Each row has a class, written as a number after it.
[ -1   8  19  31  -8  30  23 -37 -36 -42   3 -53 -19  16   2  -7  72 -44
  -8  -5  -7 -14  -1  15 -15 -20   9  14   9  24 -17  28  12  -7  -1  39
   4  12  -9]
7
[-19  41  26  31   6  12  22 -29 -15 -54  -4 -38 -50  24  -7 -11  60 -54
  -2   0  21 -23   9  26  -3 -11   2   6   9  45 -35  28   8   6  -2  38
  10   9   0]
7
[-20  42  26  16  14  13  11 -32 -37 -22  -5 -35 -37   3 -13 -11  74 -55
  -6  -9   5 -25   3  11   6 -22  -5  11  11  43 -12  33  44   3  15  37
  17  -2 -13]
5
[  7   0  13  19  13  37   6 -42 -14 -21 -15 -41 -33  -3 -14   0  71 -19
  -9  21  -7 -15  11  23 -20 -27  -9  24  12  28 -16  19  41   1   1  41
  -7   0 -21]
11
[ -3  12  10  15  15  16  22 -37 -25 -38  -4 -45 -37  14 -15   0  73 -38
  -7   0   9 -10   0  24  -3 -15  -4  11   9  43 -24  45  33   6   4  44
  21  13  -5]
4
[  5  24  22  22  16  16   1 -34 -23 -39  -6 -45 -36   0  -1  -3  59 -45
   2  -4  -7 -25  10   3  -4 -37  -3  13  17  46 -36 -10  56   0   3  32
   3  -3  -2]
10
[ -5   9 -20 -25 -31  26 -31 -38  17 -32 -34 -28   5 -20 -13 -34  18   0
 -31  29 -43  10 -18  -7 -22  -9 -12  29   2  37  15  53  31  13  33  11
 -81  -8 -21]
3
[-18  21   7  22   2  21   4 -26 -13 -48 -13 -40 -45   2  -5  -6  79 -55
  -8   5  -6 -12   7  10  -5 -21   7  23  11  41 -18  25  24  -4  12  27
  -1  10  13]
0
[  -2   18   -6  -21  -40   16  -22   -6    5  -32  -52  -32   18  -19
   -4  -38   13  -22  -23   -8  -22   19  -26   10  -31  -21    2   19
   -4   38   34   36   18   16   18   -3 -114   -7  -49]
6
[-35  -3  41  35  -1  17  -6 -15 -24 -49 -10   0 -52   8  -4  -1  50 -59
  -5 -29   1 -28  23  23   1 -18  -9  17  25  57 -21  41  -1 -15 -21  34
  -9 -14 -11]
5
[-13  12 -11 -26 -41   0 -24 -25  -8 -27 -29 -35  11   4 -10 -34  17  -1
 -16   9 -11  10 -19   5 -31 -24  -7  26   3  53   6  42  36  29  31  13
 -79  -6 -30]
5
[  6  13  -1 -15 -45  16 -19 -15  11 -18 -41 -38  19  -8  -2 -25   8 -22
 -30   6 -17   6 -21  -4 -25  -8 -14  13  -1  36  14  35  36  28  25  15
 -88  -4 -35]
8
[-25  19  27  15  10  -7   7 -19 -12 -60 -18 -29 -55   2 -26 -14  58 -77
  -7  10 -20 -11  20  -2  14  -9 -10  13  17  39 -33  62  20  14  14  19
  34  -5   6]
1
[ 31  21  19 -26 -37 -17 -15 -32  28   7 -11 -68  15  18  -2 -14   9 -17
  -4   7 -13   3 -37  10 -13 -43 -21  11   7  30  34  14  42  38  38  42
 -67   3 -58]
6
[  9   3  18  13  21  36   7 -31  -7 -27   4 -48 -43  -8 -10   0  65 -42
  -2  -4 -20 -17  18  14 -18 -12  -7   4  18  31 -14  29  39  -4  -4  23
  10   3 -17]
4
[-20  14   6  29  14  19  13 -26 -23 -30  -5 -40 -48   5 -17  -1  67 -42
  -1   7  -6 -12   5  15 -12 -22   1  13   8  38 -23  54  29  -6  23  40
  -5   1 -11]
4
[ -21  -18  -15   -2  -42   11  -20  -25    0  -19  -39  -44   18    1
  -11  -27   36  -13  -28   25  -13    4  -40   -3  -47   -2   10    1
  -20   31   -1   57   22   32   50    7 -104   18  -33]
7
[ -1  11 -17 -17 -45   5 -23 -15   5 -17 -35 -37  15   5  -8 -35  13  -4
 -24   5 -28  11 -32   1 -29 -17  -3   8   0  29  14  55  30  11  33  18
 -79  -6 -33]
11
[-11  21 -30 -29 -35  -5 -22 -27   6 -13 -33 -61  -2   6 -17 -33  16  -9
 -21  29 -53  -3 -14 -10 -14  -6  -8  -1  10  46  -4  55  30  19  50  14
 -71  -5 -17]
2
[-18  21  31  34  16   9   6 -16 -26 -33 -26 -39 -27  -4 -11 -25  91 -46
 -12  20 -15 -16   2  42 -19 -18  13  21  -3  50  -4  23  29   9  21  14
 -24  20 -11]
1
[  3  24 -20 -29 -44  10 -22 -18 -12 -28 -31 -45  12   5  -4 -47   5   5
 -21  15 -35   2 -28  12 -22 -25   1  16  -6  47   0  30  23  17  19  13
 -95  -9 -32]
6
[-32  33  45  33  10   8  -2  -6 -23 -27  -9 -37 -17   0 -14 -13  87 -45
   2  49 -30  -8 -10  31 -20 -15   0  20   1  59   2  41  43 -16  39  22
 -27  21  -7]
9
[ 17  28  -2 -23 -36   6   6 -25   0 -30 -30 -39  11  -1  -8 -28  -4   8
 -22   3 -19  18 -29  -1 -31 -12 -16  14   0  15  22  49  36  25  24  10
 -99 -15 -46]
0
[ 17   6  20  18  21  17   6 -35 -16 -26  -9 -40 -28  -6 -14   2  65 -32
  -3 -15  -5 -19   0  15 -20 -26   2   4   7  28 -35  30  49  -8   0  29
  13   8 -16]
10
[ -2  10  -2  19   4  37   7 -40  -1 -53 -20 -23 -46  -3  -4  10  60 -34
  -8 -14  -9  -8   7  18  15 -26 -17  23  23  28 -20  29  17  -6   9  43
   6  -2  11]
3
[ -24    9  -15  -26  -41  -16  -26  -27    2  -26  -32  -35    9   15
  -16  -28   22  -17  -21   13   -4   16  -29   -2  -27  -18   12   22
   -5   51   -6   41   11   26   46   16 -103    8  -43]
2
[ -5  14  21  -2  12   3  18 -41 -13 -55  -6 -51 -46  14 -23  -4  77 -56
   0  22   1 -15   3   5  15 -17 -10   9   5  38  -7  22  47  15  17  35
   9   4   4]
11
[ -2   4  15  31  21  24  10 -25 -32 -30 -10 -25 -22  -2  -5  -8  73 -45
 -16 -19   2 -13 -11  19  -8 -23  12  15  -2  33 -25  39  35  -4   0  44
  -2  18 -17]
4
[  9  22 -10 -25 -38  13 -15 -34   4 -24 -22 -44  18   1   0 -25  17  -5
 -23  -2 -27   6 -32  -2 -25 -19  -3  10   5  35  21  31  32  11  29   9
 -99   2 -37]
3
[  5  12  13  25  13  21  16 -34 -20 -40  -9 -27 -33   5 -16  -3  66 -30
 -10   1  -8 -14  14   8  -6 -11 -13   4  17  14 -36  46  50 -17   7  37
  14  -7 -17]
11
[  3  32  25   4  17   0  13 -42 -25 -34   9 -74 -42   1  -4  -9  61 -47
   3   0 -19 -20  21  -5 -23 -57  -6   1  24  37 -21   1  87  26  19  19
 -14   4 -40]
6
[ -7  -4  17  20  10  17  27 -45 -17 -52   4 -48 -27  21 -18 -13  85 -41
   2  18 -14  -5   5   4  -5  -2 -10 -10   9  27 -11  22  36  -1  -2  11
 -10  10 -17]
7
[  1  14 -13  -9 -27  -6 -24 -16   5  -8 -41 -37  27   2  -6 -26   6 -15
 -26   2 -30  -2 -15   8 -25 -20  -8  12   8  38  -3  57  41  21  29  17
 -75  -7 -50]
1
[  5  27  -5 -18 -39  10 -14 -37  13 -19 -29 -46  15   5 -11 -29  24  -4
 -25  20 -20   3 -33   4 -20 -11 -18  13   1  43  29  45  33  15  43  20
 -96   2 -34]
3
[-20  17  20  30   2  24   0 -15 -22 -39 -10 -29 -41   4  -2  -9  80 -53
 -15  -1  -7 -15   4  11  -1 -18  -2  14  10  43  -6  25  36  -5   2  23
  -7   0   2]
0
[  -2   25   12   -8  -34  -15   -5  -15  -14  -15  -31  -43   19    8
    7  -19   36  -39  -37  -17  -31    4  -40  -10  -22  -23   14   -4
    3   31   20   34   37   15   29   -7 -108   19  -40]
2
[ -7  42 -11 -29 -39   9 -10 -35 -13 -21 -34 -50  15 -13 -10 -33  13 -22
 -20   1 -17  -1 -26  -1 -26 -26  -6  17  -8  39  26  40  38  27  39   5
 -83  -8 -33]
7
[-12  27  -5 -30 -36  -8 -18 -30  -2  -5 -24 -37  11   2 -13 -35  23  -9
 -21  21 -34   6 -26  -2 -15 -12  -6  19   6  45  29  39  38  19  48   9
 -93  -6 -31]
5
[-42  19  11  24   3  16  -6 -37 -23 -35 -21 -33 -37 -19 -13   0  80 -44
  -7  11 -43 -13   6  26  -7 -33  -6  24  24  43  -1  47  34 -22  39  21
  -1  -3   8]
7
[-27  32   8  22   6  17   8 -30 -33 -32  -7 -37 -32   9  -7  -4  82 -49
 -11   2 -10 -16  -3  19  -1 -27   1  17   4  39  -7  38  44 -10  23  28
   2   7  -6]
0
[-37  26   8 -11  20  15 -12 -43 -29 -28   4 -37 -25   7 -19   7  67 -36
  -8  40 -41 -24  20  23  -9 -17  -5  10  17  59 -23  40  62 -11  11   1
 -11  -3 -31]
3
[ -5  24   6  14  16  12   8 -33 -31 -30 -13 -26 -24  15 -12   2  72 -47
 -18  11   0 -28   4  17   5 -33   3  15  -1  37 -31  31  58 -10  -9  24
  -8   4 -14]
11
[-15   6  -9 -28 -22  -5 -11 -38 -16 -42 -32 -38  23   7 -13 -54   6   4
 -30  -7 -54  17 -51  16 -12 -27 -10   8  -1  31  20  87  34  16  17  36
 -46  -1 -54]
6
[-24  37  -7 -13 -43  13 -28 -23  21 -29 -28 -46   1  -6  -4 -30  26 -36
 -10   5 -31   0 -24  -7 -30 -15  -5  13   8  52  52  45  23  -6  38   4
 -99  -8 -28]
0
[ -2   4 -10 -19 -54  -4 -43 -21   8 -19 -35 -25  10  -3 -10 -34   0  11
 -12 -11 -27  -2 -13  38 -30 -26 -21  14   4  45 -12  43  28  12  31  14
 -51 -16 -29]
8
[ 51 -64 -16  -2 -23   9  40 -34   7 -34 -41 -67  32  20  -3 -15 -19  25
 -71 -24  66  12 -11   3 -10   1 -15  13  -9 -17  21  16   7  56 -14  26
 -50   3 -17]
3
[ 11  21  -5 -21 -38   2 -18 -20  11 -22 -36 -40  21  -7  -7 -29   6  -6
 -15  -1 -25   6 -28   9 -26 -13  -9   5   0  35  26  47  27  18  27  10
 -93  -6 -42]
3
[  2  18 -12 -20 -33   9 -27 -12   5 -16 -39 -40  18 -10 -10 -39   8   0
 -25   5 -28   6 -42   9 -41 -10  -1   6  -6  47   9  59  30  11  30   9
 -94   3 -34]
4
[-11  10  17  19  17  24  24 -53 -27 -40   0 -58 -44  10 -14 -11  64 -35
  -7  -9   6 -21   4  16 -14 -24  -2   9  10  29 -20  41  39   5   2  42
   2  -5 -25]
9
[-19   7  11  25   5  19  -1 -35 -42 -37 -14 -28 -27  -8  -9 -14  74 -46
 -10   6 -31 -22   6  17   5 -28   0  19   2  40 -11  34  32  -5   7  25
  -4  -1  -6]
3
[  0  32  10   3   2   9  11 -33 -11 -47  -8 -52 -35  11  -3   8  74 -53
   3  11   5 -18   6  11   1 -19  10  14   7  41 -23  11  25  10  13  26
   5  17  13]
2
[ -2  18  -4  -2 -44  23 -13 -27  -1 -29 -40 -50  11  -2  -9 -44  18 -11
 -23   4 -18   4 -29   1 -29 -17 -16   7  -3  34  15  36  34  13  17  13
 -79 -18 -38]
8
[  9 -14  25  12  32 -26 -25   0  -1 -81 -21   2 -20  -5  18   8  -3  -7
   3 -32   8 -20  44  65  -2 -38   8  22  30  34 -91  -8  69  21 -39  30
   3 -35 -13]
9
[ -3  19  -6 -29 -47   2 -17 -22  11 -38 -39 -58  -5   1 -10 -37   4  -8
  -7  -3  -9   6 -32  -1 -23 -19 -22   3  10  64  15  38  23  37  28  23
 -84  -7 -12]
9
[-11  18  23   7  31  10  19 -48 -63 -52  12 -45 -30   6  -8  -9  62 -44
  -6  -4 -27 -30   4   0 -12 -36  11   5   0  42 -33  37  70   5 -10  24
  19   9 -15]
10
[-12  18  -9  -4 -25  30 -10 -43  -5  -3 -31 -54   7  -5 -15 -41   3  20
 -27  11 -28   4 -31   3 -37 -34 -22  24   7  20  31  46  28   1  31  16
 -72 -25 -45]
5
[ -3   9  21  31  11  45  11 -57 -60   9 -19 -31   5 -13   6  14  71   0
 -47   2 -37  -8 -24  25 -18 -27 -14  22  22 -15 -22  52  75 -18   3  26
  25 -17 -35]
9
[ 29  30  26  24  26  13  18 -12   8 -36  11 -38 -47  16  12  11  54 -54
 -16 -24  25 -23  31  -9 -16 -29  14   4  23  17 -60  -4  67  15  -4  20
 -20  15 -15]
5
[ -9  19  -6  10  17  33  16 -46 -25 -30  -5 -34 -37  -5 -19 -15  74 -21
 -16  -9  -2  -4 -12   5 -17 -12   1   7   4  26  -9  59  45  -7  15  32
  -4   2 -18]
4
[-16  19  24  24   6   0   8 -25 -32 -31 -12 -43 -20   0  -9 -15  83 -43
 -17   1 -20 -11   4  27 -16 -23   7   6   7  35 -16  33  60  -2  25  15
  -6  13 -18]
8
[   4   22   -1  -23  -35    7  -15  -15    7  -29  -25  -58    7    5
   -2  -39   13  -15  -17    9  -33   -2  -30  -11  -31  -18    1    3
    5   48   16   34   34   20   23    7 -101    3  -23]
5
[ -4  39  -9 -21 -38  -2 -14 -22  -4 -21 -27 -41   6  10 -11 -41  10 -16
 -15   5  -4  -1 -15   0 -20 -18  -3  18   3  51   2  32  27  19  24  11
 -86 -12 -34]
5
[-16  19   4  20  15  17  12 -28 -13 -40  -7 -26 -42  -7 -20 -16  97 -44
 -12  13   2   6  -6  -6  -8 -19  18  26  -1  31   2  40  38 -12  11  25
 -21   7   0]
0
[  5  18  -9 -25 -42   9 -12 -39  15 -22 -26 -52   5   2 -12 -23  16   0
 -21  13 -25   7 -27  -1 -29 -15 -18   9   8  36  11  43  41  15  38  19
 -79  -5 -30]
8
[-26  10  16  16   4  18  -8 -14 -20 -45 -15 -30 -38   3 -16 -23  68 -37
  -6   8  -8  -2   6  28  -7 -14   1  19  10  52 -33  30  22  -2   6  21
  -2  -1  -1]
9
[ -1  26  -8 -24 -46   2 -21 -18   7 -18 -40 -40  11  -1  -9 -34  17 -14
 -21  11 -29   4 -28  10 -24 -23 -11  15  -1  61  12  33  27  20  31  12
 -93  11 -21]
8
[-16  12  24  19  20  13  12 -46 -46 -33 -14 -37 -37   4 -14  -5  77 -36
  -6  -2  18 -19 -10  20 -11 -32   7  16  -2  53 -23  17  42  17  -6  36
   7   7 -13]
10
[  5  45  -7 -11 -27 -17 -10 -17  28 -15 -37 -40   3   8  -4 -11  10 -48
 -16   1  -9   2 -15 -14   7 -26 -12  10  19  36  20  30  44  17  34  32
 -75  -8 -27]
11
[ 15  26  -5 -21 -48   9 -17 -16  -1 -17 -33 -36  31   1  -5 -30  -3  -2
 -16  -9  -1  13 -31  -4 -33 -18 -14  14  -4  44  30  24  30  13  18   1
 -90 -10 -35]
10
[  -9  -19    0   27  -58   -1  -29   26    5  -40  -38  -16   20    9
   11  -27    1    6    4   29  -20   21  -20   17  -26  -15   -8   21
   -9   31    3   24   18   30   33   15 -112  -21  -11]
9
[ -9  23   9  16  12  16  18 -35 -27 -41  -9 -47 -44   6 -14  -3  75 -47
  -5   6  12  -7   1  17  -7 -27   3  23   5  43 -24  24  32  10  14  31
   3  10  -2]
4
[   5    6    0   -1  -49   -3  -28   -8   15   -6  -37  -39    9  -12
    3  -27   10  -13  -31    0  -31   -3  -29   -5  -26  -23  -13   12
    0   30   35   36   38   21   50   12 -108   -4  -18]
0
[  4  21  26  27   0  25   1 -14 -14 -41 -16 -38 -37   0  -6 -13  63 -43
 -12   8 -19 -10  11  17  -8 -20 -10  18   7  33 -13  16  41  -1  10   7
   4  -5   9]
10
[-23  -4  16  36   8  49   1 -26 -38 -42   3 -24 -23 -17  -3 -27  89 -51
 -19   9 -34   8   2 -32 -35 -21  20  21  10  26 -13  59  33 -16 -12  32
  -1  14 -31]
6
[ -6  10   9  28  11  11  -6 -26  -6 -32  -7 -23 -30   4  -4  -6  74 -54
   0 -18   0 -14   5  22  10 -35   9  22   9  41 -22  19  17  -7   5  49
   6  15  -8]
3
[ -2  -7  17  21   9  21  21 -79 -33 -10 -16 -45 -29 -12 -19   9  81 -16
  13  -5 -12 -16  -7  27 -22 -30 -20  -3  15   7  -7  24  36  -1  14  28
   1  -4 -55]
6
[ -7  16   3  -5 -31   6  -9 -21  -5 -38 -37 -41  22   4 -10 -39  17  -4
 -19  12 -38  16 -30  16 -25 -23 -14  12   3  38  14  28  40   2  26   5
 -95  -7 -41]
8
[-19   6   8  38  11  26 -10 -32 -29 -44 -21   1 -23   3  -6  -2  65 -49
 -16  19 -28 -34   8  10   2  -6  -2  14  -2  41 -55  37  34 -26  -7   9
   5   7  11]
10
[  2  15  -6 -29 -45   4 -19 -36   4 -20 -30 -53  17 -15 -11 -37  24 -13
 -14   0 -34  11 -34 -11 -34 -16  -7   9   5  38  36  49  35  11  32   1
 -85  -4 -29]
9
[-45  17   1  16  17  35 -10 -34 -26 -43 -18 -39 -30   2 -11 -20  79 -53
 -27   8 -34 -21   6  25 -10 -16   2  16   4  48 -11  44  44 -16  14  10
 -11   7 -16]
0
[-18   1 -15 -15 -43  14 -29 -21   0 -10 -37 -27  17  -8 -14 -28  -7  21
 -26   7 -19   8 -29  22 -30 -21 -16  22  -7  26  20  52  21   2  33  11
 -63 -26 -31]
8
[ -3  20  18  11  15  13   4 -22  -2 -46  -7 -32 -42  10  -7 -18  64 -25
  -8  17  16  -6   8  21  -8 -23  12  28   6  41 -20   5  38  16  -7  25
 -21  -3  -1]
5
[ -7  27  -3 -18 -39  -7 -20 -25  -4 -23 -33 -44   9   2  -7 -37  16 -20
 -23 -14  -3   0 -22   3 -25 -25  -8   7   3  49   7  29  48  22  30   1
 -97 -12 -39]
9
